Here is a tiny trained network, its code and every weight. The questions are about switching its units off for an input and a class, where a switched-off unit gives its printed mean instead of its output.

import numpy as np


def w(rows, s, z=0):
    codes = np.array(rows[::2]) - 128.0
    scale = np.full(codes.shape[1], s)
    scale[-1] = z or s
    return codes * scale


def f(y):
    return y / 2 * (1 + np.tanh(0.7978845608 * (y + 0.044715 * y**3)))


def log_softmax(a):
    a = a - a.max(-1, keepdims=True)
    return a - np.log(np.exp(a).sum(-1, keepdims=True))


def net(x, mask):
    res = np.array(x, float).reshape(1, 8) / 4 @ E
    y = f(res @ A[0][:, :-1].T + A[0][:, -1])
    res = res + np.where(mask, y, B[0][:, -1]) @ B[0][:, :-1]
    return log_softmax(res[-1] @ U[:, :-1].T + U[:, -1])


A, B = {}, {}
E = w([
[125,131,126],'x0',
[118,3,220],'x1',
[160,139,148],'x2',
[134,112,100],'x3',
[140,135,133],'x4',
[54,87,77],'x5',
[112,122,120],'x6',
[233,63,34],'x7',
],0.0053)
A[0] = w([
[179,160,96,137],'N0',
[52,175,205,199],'N1',
[107,180,100,36],'N2',
[120,18,181,69],'N3',
[79,196,197,56],'N4',
[160,22,253,58],'N5',
[133,134,142,92],'N6',
[189,87,119,79],'N7',
[116,112,149,247],'N8',
[131,174,122,111],'N9',
[157,180,173,80],'N10',
[105,121,110,91],'N11',
[157,63,109,53],'N12',
[159,198,100,23],'N13',
[89,82,102,248],'N14',
[88,98,55,252],'N15',
[207,70,46,139],'N16',
[120,61,180,42],'N17',
[97,101,105,81],'N18',
[116,120,135,187],'N19',
],0.012,0.0038)
B[0] = w([
[84,66,110,165],'N0',
[137,58,215,253],'N1',
[115,129,60,136],'N2',
[133,211,27,208],'N3',
[81,19,123,190],'N4',
[109,177,60,249],'N5',
[122,120,129,120],'N6',
[56,85,159,152],'N7',
[224,160,138,190],'N8',
[186,158,52,143],'N9',
[146,79,77,149],'N10',
[146,165,23,120],'N11',
[73,154,172,145],'N12',
[71,139,54,149],'N13',
[200,121,130,195],'N14',
[211,141,190,203],'N15',
[25,93,254,220],'N16',
[77,194,39,163],'N17',
[156,156,110,124],'N18',
[177,114,86,154],'N19',
],0.0061,0.0058)
U = w([
[208,18,172,208],'0',
[165,185,245,177],'1',
[15,19,249,66],'2',
[245,3,99,142],'3',
[28,252,10,3],'4',
],0.0058,0.0041)

Each question gives the input, the list of numbers given to net, and the class t.
The units are the neurons (one row each of A and B). Each row of codes is followed by its name. A weight is (code - 128) times the scale printed after its matrix; where a second scale follows, it is the last column's (A, B and U).
mask holds one flag per neuron, in row order. A switched-off neuron (its flag False) gives its mean, the last column of its row in B, instead of its output. The means were averaged over made-up inputs and are rounded, as every weight is.
A unit's drop is (log p(t) with every unit on - log p(t) with that unit switched off) / (log p(t) with every unit on - log p(t) with every unit switched off).
The circuit of an input: a set's keep is (log p(t) with only the set's units on - log p(t) with every unit switched off) / (log p(t) with every unit on - log p(t) with every unit switched off). Starting from the 12 units with the biggest drops (on a tie, the unit counted first), units are removed one at a time, each time the one whose removal leaves the highest keep (on an exact tie, the one counted first), for as long as the keep stays at least 0.8.
units of the circuit, in order: the units of the circuit, biggest drop first
most important unit: the unit with the biggest drop
k most important neurons: the k neurons with the biggest drops, biggest first
drop when u is switched off: that unit's drop, to one decimal
input [3,8,-1,-5,-2,-3,-1,-2], class 4: units of the circuit, in order -> N5, N3
input [0,6,-5,-2,7,-1,7,2], class 4: units of the circuit, in order -> N3, N5, N1
input [3,3,-3,4,-8,-7,6,8], class 2: units of the circuit, in order -> N16, N7
input [-7,-8,-3,-7,1,1,1,-8], class 2: units of the circuit, in order -> N1, N4
input [5,-7,7,5,1,-7,-7,-8], class 2: most important neuron -> N4
input [-7,8,1,-6,-5,3,2,-5], class 4: units of the circuit, in order -> N3, N5
input [5,1,4,-1,-6,2,-8,7], class 2: 2 most important neurons -> N16, N7
input [-4,-3,8,-8,1,-6,8,-6], class 0: units of the circuit, in order -> N16, N10, N4
input [-4,6,0,3,-6,-1,8,2], class 4: units of the circuit, in order -> N3, N5, N1
input [0,-7,5,-3,-5,2,4,-8], class 2: 2 most important neurons -> N1, N4
input [-1,-3,-1,2,3,-5,-3,-8], class 2: 2 most important neurons -> N4, N1
input [-5,6,-5,0,-6,2,4,-1], class 4: drop when N17 is switched off -> 0.2
input [-3,-6,1,-3,7,7,8,-4], class 3: drop when N16 is switched off -> 0.3
input [6,8,-8,3,5,8,-2,-8], class 1: drop when N10 is switched off -> 0.1
input [8,6,3,2,7,-5,-1,5], class 4: most important unit -> N5
